Here are made-up objects, facts about them, and rows of numbers that follow some of those facts. Name the object behind each unnamed row.

How the objects are related:
K41	Ψ	K253; K576	Ψ	K876; K51	Ψ	K936; K51	Ψ	K254; K762	Ψ	K435; K270	Ψ	K199; K330	Ψ	K177
K289	Ψ	K419; K177	Ψ	K712; K300	Ψ	K625; K300	Ψ	K286; K54	Ψ	K10; K54	Ψ	K527; K54	Ψ	K242
K54	Ψ	K936; K998	Ψ	K428; K179	Ψ	K6; K179	Ψ	K17; K876	Ψ	K147; K876	Ψ	K873; K876	Ψ	K748
K932	Ψ	K899; K897	Ψ	K805; K897	Ψ	K428; K129	Ψ	K484; K129	Ψ	K253; K213	Ψ	K13; K213	Ψ	K772
K64	Ψ	K377; K656	Ψ	K435; K708	Ψ	K286; K748	Ψ	K563; K987	Ψ	K841; K987	Ψ	K209; K332	Ψ	K289
K332	Ψ	K362; K79	Ψ	K821; K79	Ψ	K427; K19	Ψ	K435; K690	Ψ	K712; K690	Ψ	K531; K959	Ψ	K220
K210	Ψ	K748; K85	Ψ	K441; K586	Ψ	K712; K586	Ψ	K354; K586	Ψ	K236; K236	Ψ	K612; K236	Ψ	K421
K481	Ψ	K427; K427	Ψ	K563; K447	Ψ	K332; K16	Ψ	K419; K938	Ψ	K332; K233	Ψ	K343; K233	Ψ	K210
K10	Ψ	K897; K922	Ψ	K612; K922	Ψ	K719; K221	Ψ	K210; K221	Ψ	K710; K221	Ψ	K286; K419	Ψ	K966
K419	Ψ	K564; K17	Ψ	K254; K232	Ψ	K289; K232	Ψ	K712; K232	Ψ	K61; K899	Ψ	K523; K841	Ψ	K50
K707	Ψ	K592; K354	Ψ	K836; K747	Ψ	K50; K729	Ψ	K805; K523	Ψ	K805; K380	Ψ	K873; K380	Ψ	K821
K915	Ψ	K719; K915	Ψ	K105; K915	Ψ	K847; K625	Ψ	K484; K997	Ψ	K254; K223	Ψ	K659; K22	Ψ	K625
K22	Ψ	K412; K848	Ψ	K639; K242	Ψ	K915; K242	Ψ	K428; K220	Ψ	K147; K220	Ψ	K821; K448	Ψ	K179
K276	Ψ	K260; K867	Ψ	K6; K867	Ψ	K821; K867	Ψ	K413; K421	Ψ	K427; K985	Ψ	K210; K985	Ψ	K13
K985	Ψ	K936; K811	Ψ	K17; K811	Ψ	K365; K811	Ψ	K748; K847	Ψ	K484; K209	Ψ	K484; K209	Ψ	K563
K322	Ψ	K899; K322	Ψ	K413; K862	Ψ	K147; K862	Ψ	K936; K92	Ψ	K50; K92	Ψ	K481; K362	Ψ	K484
K96	Ψ	K564; K652	Ψ	K867; K199	Ψ	K484; K199	Ψ	K564; K712	Ψ	K625; K397	Ψ	K86; K776	Ψ	K592
K400	Ψ	K210; K400	Ψ	K848; K65	Ψ	K897; K343	Ψ	K564; K535	Ψ	K899; K535	Ψ	K531; K501	Ψ	K531
K501	Ψ	K413; K719	Ψ	K612; K641	Ψ	K748; K641	Ψ	K241; K641	Ψ	K936; K533	Ψ	K523; K533	Ψ	K65
K612	Ψ	K209; K612	Ψ	K936; K138	Ψ	K413; K519	Ψ	K527; K286	Ψ	K210; K254	Ψ	K50; K254	Ψ	K748
K772	Ψ	K105; K241	Ψ	K821; K527	Ψ	K343; K105	Ψ	K86; K197	Ψ	K639; K197	Ψ	K241; K805	Ψ	K429
K99	Ψ	K862; K99	Ψ	K16; K441	Ψ	K255; K441	Ψ	K659; K441	Ψ	K690; K441	Ψ	K86; K441	Ψ	K233
K879	Ψ	K254; K737	Ψ	K179; K737	Ψ	K879; K836	Ψ	K419; K41	δ	gulek; K810	δ	gulek; K576	δ	flaflenil
K51	δ	flaflenil; K871	δ	meflos; K762	δ	nimok; K270	δ	dridem; K330	δ	dridem; K289	δ	dridem; K587	δ	nimok
K177	δ	gulek; K300	δ	gulek; K54	δ	gulek; K873	δ	meflos; K998	δ	nimok; K179	δ	dridem; K876	δ	nimok
K710	δ	flaflenil; K66	δ	nimok; K932	δ	nimok; K563	δ	dridem; K897	δ	nimok; K61	δ	gulek; K129	δ	gulek
K213	δ	flaflenil; K64	δ	gulek; K668	δ	flaflenil; K656	δ	gulek; K708	δ	nimok; K748	δ	gulek; K987	δ	gulek
K412	δ	gulek; K332	δ	gulek; K428	δ	dridem; K531	δ	nimok; K79	δ	gulek; K19	δ	meflos; K690	δ	gulek
K959	δ	gulek; K210	δ	dridem; K85	δ	gulek; K860	δ	dridem; K586	δ	nimok; K930	δ	dridem; K484	δ	flaflenil
K236	δ	gulek; K481	δ	gulek; K413	δ	dridem; K756	δ	gulek; K171	δ	dridem; K427	δ	dridem; K447	δ	nimok
K377	δ	nimok; K16	δ	gulek; K938	δ	flaflenil; K980	δ	nimok; K255	δ	meflos; K233	δ	gulek; K10	δ	gulek
K922	δ	meflos; K221	δ	dridem; K419	δ	dridem; K17	δ	dridem; K903	δ	meflos; K232	δ	gulek; K899	δ	flaflenil
K841	δ	flaflenil; K707	δ	meflos; K354	δ	gulek; K747	δ	flaflenil; K780	δ	gulek; K729	δ	nimok; K523	δ	gulek
K380	δ	gulek; K260	δ	nimok; K868	δ	flaflenil; K915	δ	nimok; K625	δ	nimok; K147	δ	flaflenil; K997	δ	gulek
K223	δ	flaflenil; K22	δ	nimok; K848	δ	gulek; K435	δ	dridem; K242	δ	gulek; K220	δ	meflos; K448	δ	meflos
K276	δ	meflos; K867	δ	nimok; K702	δ	gulek; K142	δ	flaflenil; K421	δ	gulek; K985	δ	meflos; K933	δ	gulek
K936	δ	nimok; K821	δ	nimok; K195	δ	gulek; K811	δ	nimok; K847	δ	gulek; K209	δ	dridem; K322	δ	meflos
K862	δ	dridem; K92	δ	flaflenil; K6	δ	gulek; K362	δ	gulek; K96	δ	gulek; K652	δ	nimok; K199	δ	gulek
K372	δ	dridem; K712	δ	flaflenil; K595	δ	dridem; K397	δ	dridem; K639	δ	dridem; K776	δ	nimok; K400	δ	gulek
K855	δ	nimok; K65	δ	gulek; K343	δ	flaflenil; K535	δ	nimok; K253	δ	nimok; K659	δ	gulek; K501	δ	dridem
K966	δ	meflos; K719	δ	nimok; K641	δ	nimok; K533	δ	meflos; K612	δ	gulek; K373	δ	dridem; K138	δ	gulek
K123	δ	gulek; K13	δ	nimok; K429	δ	gulek; K519	δ	gulek; K286	δ	dridem; K254	δ	gulek; K772	δ	gulek
K434	δ	gulek; K241	δ	dridem; K50	δ	flaflenil; K527	δ	nimok; K564	δ	nimok; K446	δ	nimok; K105	δ	nimok
K828	δ	meflos; K386	δ	gulek; K197	δ	nimok; K86	δ	gulek; K895	δ	dridem; K805	δ	dridem; K592	δ	flaflenil
K365	δ	nimok; K99	δ	gulek; K441	δ	gulek; K879	δ	flaflenil; K737	δ	nimok; K836	δ	flaflenil; K576	τ	K147
K871	τ	K446; K179	τ	K441; K710	τ	K400; K66	τ	K10; K932	τ	K105; K61	τ	K595; K129	τ	K65
K64	τ	K123; K668	τ	K938; K412	τ	K860; K428	τ	K625; K79	τ	K895; K959	τ	K253; K413	τ	K668
K171	τ	K564; K427	τ	K712; K16	τ	K66; K980	τ	K171; K255	τ	K576; K903	τ	K707; K899	τ	K966
K841	τ	K519; K780	τ	K195; K915	τ	K142; K625	τ	K936; K223	τ	K871; K848	τ	K365; K242	τ	K930
K142	τ	K138; K985	τ	K641; K933	τ	K412; K195	τ	K260; K209	τ	K6; K6	τ	K64; K362	τ	K659
K652	τ	K855; K372	τ	K232; K595	τ	K220; K639	τ	K903; K400	τ	K179; K855	τ	K747; K65	τ	K810
K343	τ	K899; K659	τ	K255; K966	τ	K762; K641	τ	K13; K138	τ	K372; K123	τ	K980; K434	τ	K959
K564	τ	K985; K446	τ	K873; K105	τ	K702; K386	τ	K915; K441	τ	K50; K879	τ	K343

Some objects and their rows:
K997: [ 16   4 -11  -4  15  -4 -14   1   9  -8   2   3   2   0  11  -6   1  14
  -8   0   5   7 -23 -25  -1  -7  -2  -4  -5  13   4]
K899: [ 18  13   7   9  -7 -10   6  -4   2   3   6  12 -11   6   0  17   3   8
 -11   5   9 -12  -4  -4   3   7  -8   3   6  -6   7]
K895: [ 15  -3  -3   4  -5  -8   8   5 -13   6  -6  -4  -3  20  -4  -6   6  -6
   0   4 -11  16 -22  19 -11  -8   4  -4  -6  18   1]
K362: [ -4   1   9   7  40  11  17 -18   5  -7   5  11   5   1   2   7  13  21
  -5   3  12 -23  15 -26   2 -37   3  -5   2  17 -17]
K6: [  1   1   0  10   4   3   5   7   3   1 -11   1   2  14   7  -1  -7  14
  -8   5   2   6 -15  -5  -2  -8  -4 -12  -8   5  -9]
K903: [-1 -1  8  3  5  0  6  4  1  0  1  0  0  8  7  1 -2  8  3  5  1 11 -8  7
 -1 -4 -4 -6 -7  5 -1]
K233: [ -1  -4  -3   1   6   8  -5  -5  14   2 -19   4   0  -1   3 -12  10   5
  -2   4   2  -8 -13  -7  -4   3   2   0   2  -6  -6]
K756: [ -2   2   1   7   5   0   3   7   2   2  -4   1   3   8   6   0  -7  11
  -8   5   3   1 -15  -3  -5  -5  -3 -11  -6   3  -6]
K641: [ 12  -5  -8  -2   3  -2   5   5   7  -4 -16  -3  -8   2   2  -5  11   6
  -2   1   0   4 -20 -10   8  -7  -6   7   1   4   3]
K16: [-14   4  -6   9   0   8 -24 -23  21   1   7  18   8   3  -2   6   9  12
  -3  15   9 -17   9  -7  -3  -5   0 -19   2 -17   9]
K428: [  2   3   8   2   9  21   9   8  -8   3 -14   4  -4  27  11  16   2  18
  -1  -3  -7  22  -1 -11  15 -13  -3 -22   2  16   9]
K595: [ -1  -1   3   5   3   5   7  10  -5   3  -3   0  -1  10   5   4   3   6
   2  -3  -7  17  -9   9   3 -14  -4 -12   3  13   9]
K533: [11  9 11  1  6 -1  2 -2  0  3 -1  7 -5  6  7  5  6 11 -3 -1  2  0 -2 -2
  3  8  0  1 -1  5  2]
K938: [  1   4   2   5  -3 -21   2   2   3   2  11   0  -1 -10  -7  -2   7  -2
  -5  -2   1  -9 -10  14  -9   7  -4  12   3   0  11]
K365: [  3  -2  -5   5   0 -14   9  15  -5   2 -12  -8  -1  13  -4  -5   2   9
  -7  -2  -9  11 -17   9  -1  -4   0   3 -11  16   0]
K871: [ 1  1  8  6  3  0  6  3  3  0 -4  3 -1 10  7 -1 -2 11  0  5 -1 13 -7  5
  1 -6 -2 -7 -8  7 -3]
K748: [  6  -9  -6  -3  18   7   2   1  14  -7 -14  -4  -2 -14  11 -16   5   1
   0   2   6  -2 -24 -18  -3  -9  -3   5   5   1  -8]
K481: [  4  -3   4   2  12   6   7   2   7   3 -16   0  -4  -4   7  -5   5   6
  -4  -1   6 -10 -15  -9  -4   6  -3   3   5  -6  -8]

Rows to name:
No name comes twice in this set of rows, the named rows included.
[  5   0   6   5  -1 -14   8  14  -1   3  -6  -3  -2   6   1 -11  -3   4
  -3   1  -6  13 -18  16  -7   1   3   4  -9   9  -5]	K873
[  7  -3  -8  -1   6  -3   1   2   7  -6  -6  -1  -4   1   4   1   8   6
  -1   1   2   5 -15 -13   6  -8  -7   3   1   4   8]	K811
[  1   1  10   4  39  -2  19 -13  -1  -2   4   6   6   1  -5   0  14  13
  -7  -3   7 -21   5 -14  -9 -27   9   4  -1  24 -18]	K847
[  3  -3  13  -5   0  -4   8  12   3   8 -18  -4  -5  -3   4 -13   9   1
  -1  -8  -6   5 -13  12  -6  18   3  11   0   2  -5]	K220
[  1  -6   3   8   7   5  14   8  -2   1  -5  -1  -4  -1   4  -2   3  -1
   3   3  -1  10 -11   8   3 -22  -5  -6   8   9   4]	K563
[ 18  16  10   0   7  -3  -1   0  -5   8  -2   9  -6  13   8  18   1  19
 -17  -6   8 -13  -5 -13  -5  22  -2  -4  -2   1   1]	K523
[-6  1 -4  6  7  2 -8 -6 10  2 -7  7  6 10 -3 -7  8 12 -6  5 -3 -9 -4 -5
 -4 -6  7 -8 -5  2 -5]	K96
[-12  -4   3  -3  10   5   3  13  -4  -1  -8  -9   3   9   3   8   6  14
  -1 -11  -4  12  -6   2   5  -4  -6  -8  -9  12   9]	K855
[  1   6   5   7   2  11   7   4   8  -1 -13   9  -7   9   5  18   6  26
 -10   2   2  -2   4 -24  24 -10 -11  -5   7   2   7]	K932
[ 14  13   8   8  -1 -21  -3   4  -1   7  11   4  -2  -8  -1   4  -3   6
 -18  -3   8 -18 -15   7 -15  20  -2   7   2  -3   1]	K10

The same objects again, as new rows of numbers:
Known rows:
K876: [-5  6 -1 -2  2  0 -2  6  1  8  0  1 -4 -7]
K241: [-2  3  0 -5  3 -4 -1  7  1 -2  1 -2 -3  2]
K365: [ 0 12 -1  1  1  0 -7  9 -4  9  0 -8 -6  1]
K270: [-3 -2 -2  6 -4  2  4  1 -2 -2  0  7 -1  1]
K903: [ 1  1 -6 -3  3  3  0 -8  2 10 -1 -5  1  2]
K841: [-2 -3  6 -9  4 -5  5  2  4 -5 -2  9 -3 -1]
K223: [  0  -6   3  -3   5  -3   6  -8   3 -11  -2  12   2  -2]
K322: [-1  0 -8  3  5 -3 -4 -4  1  5 12  1  6 -8]
K719: [-5  5 -2  0 -4  0 -3 -1 -2 -3 -7  3 -2  0]
K836: [ 4 -4  5  5 -3 -2  4  1 -4  1  2  7 -3  4]
K998: [-4  6 -5  3  4  3 -6 -5 -1 -8 -3  0  6 -6]
K16: [-4 -7  0 -2 -1 -5  5 -5  4 -4 -2  9 -4  0]
K710: [  0  -1   4  -9   4  -6   5  -5   3 -10  -9  11  -5   4]
K933: [ 1 -4  2 -5  5 -1  6 -9  8 -3 -3  0 -1  0]
K50: [10  7  3  1  3 -3 -3 12 -8  5  0 -7 -9 11]
K805: [  1   3  -2   1   4  -3  -5  -7  -1 -13   4  -5   6   3]
K253: [ 2  8 -2 10 -7  2 -4  0 -7  8 -4 -5 -6  5]
K397: [-1  1 -3  2  0  4  1  0 -2 -8 -1  4  2 -1]

Rows to name:
No name comes twice in this set of rows, the named rows included.
[-3  1 -1 -2  1  0  1  6 -1 -3  2  4 -2 -1]	K862
[-2  3 -1 -3  7 -4  0  6  2  1  6 -3 -5 -1]	K179
[-2  1 -6 -8  5 -1 -3  4  2 10  6  1  0 -5]	K448
[ 6  3 -5  7 -1  5 -4  8 -6 -5  1  1  1  2]	K519
[ -9   2   1  -3   6  -7  -1  -4   7   3   3   2   0 -11]	K652
[ 4 -1  6  0 -6 -6  0 -2 -7 -4 -6  3 -6 11]	K484
[ 6  4 -8  4  3  9 -1 -2 -2 16  3 -9  0  2]	K707
[  4   0   2   0   2  -2   2  -1  -3 -10  -3   9  -3   5]	K343
[-2  1 -4  0  1  5  3  7 -1 -5 -1  6  0 -4]	K221
[  8   0   4  12  -6  -2   0   2 -11   1   4   0  -4   9]	K712
[-3 -4  2 -7  5 -4  4  4  9 -2  3  7 -3 -7]	K79

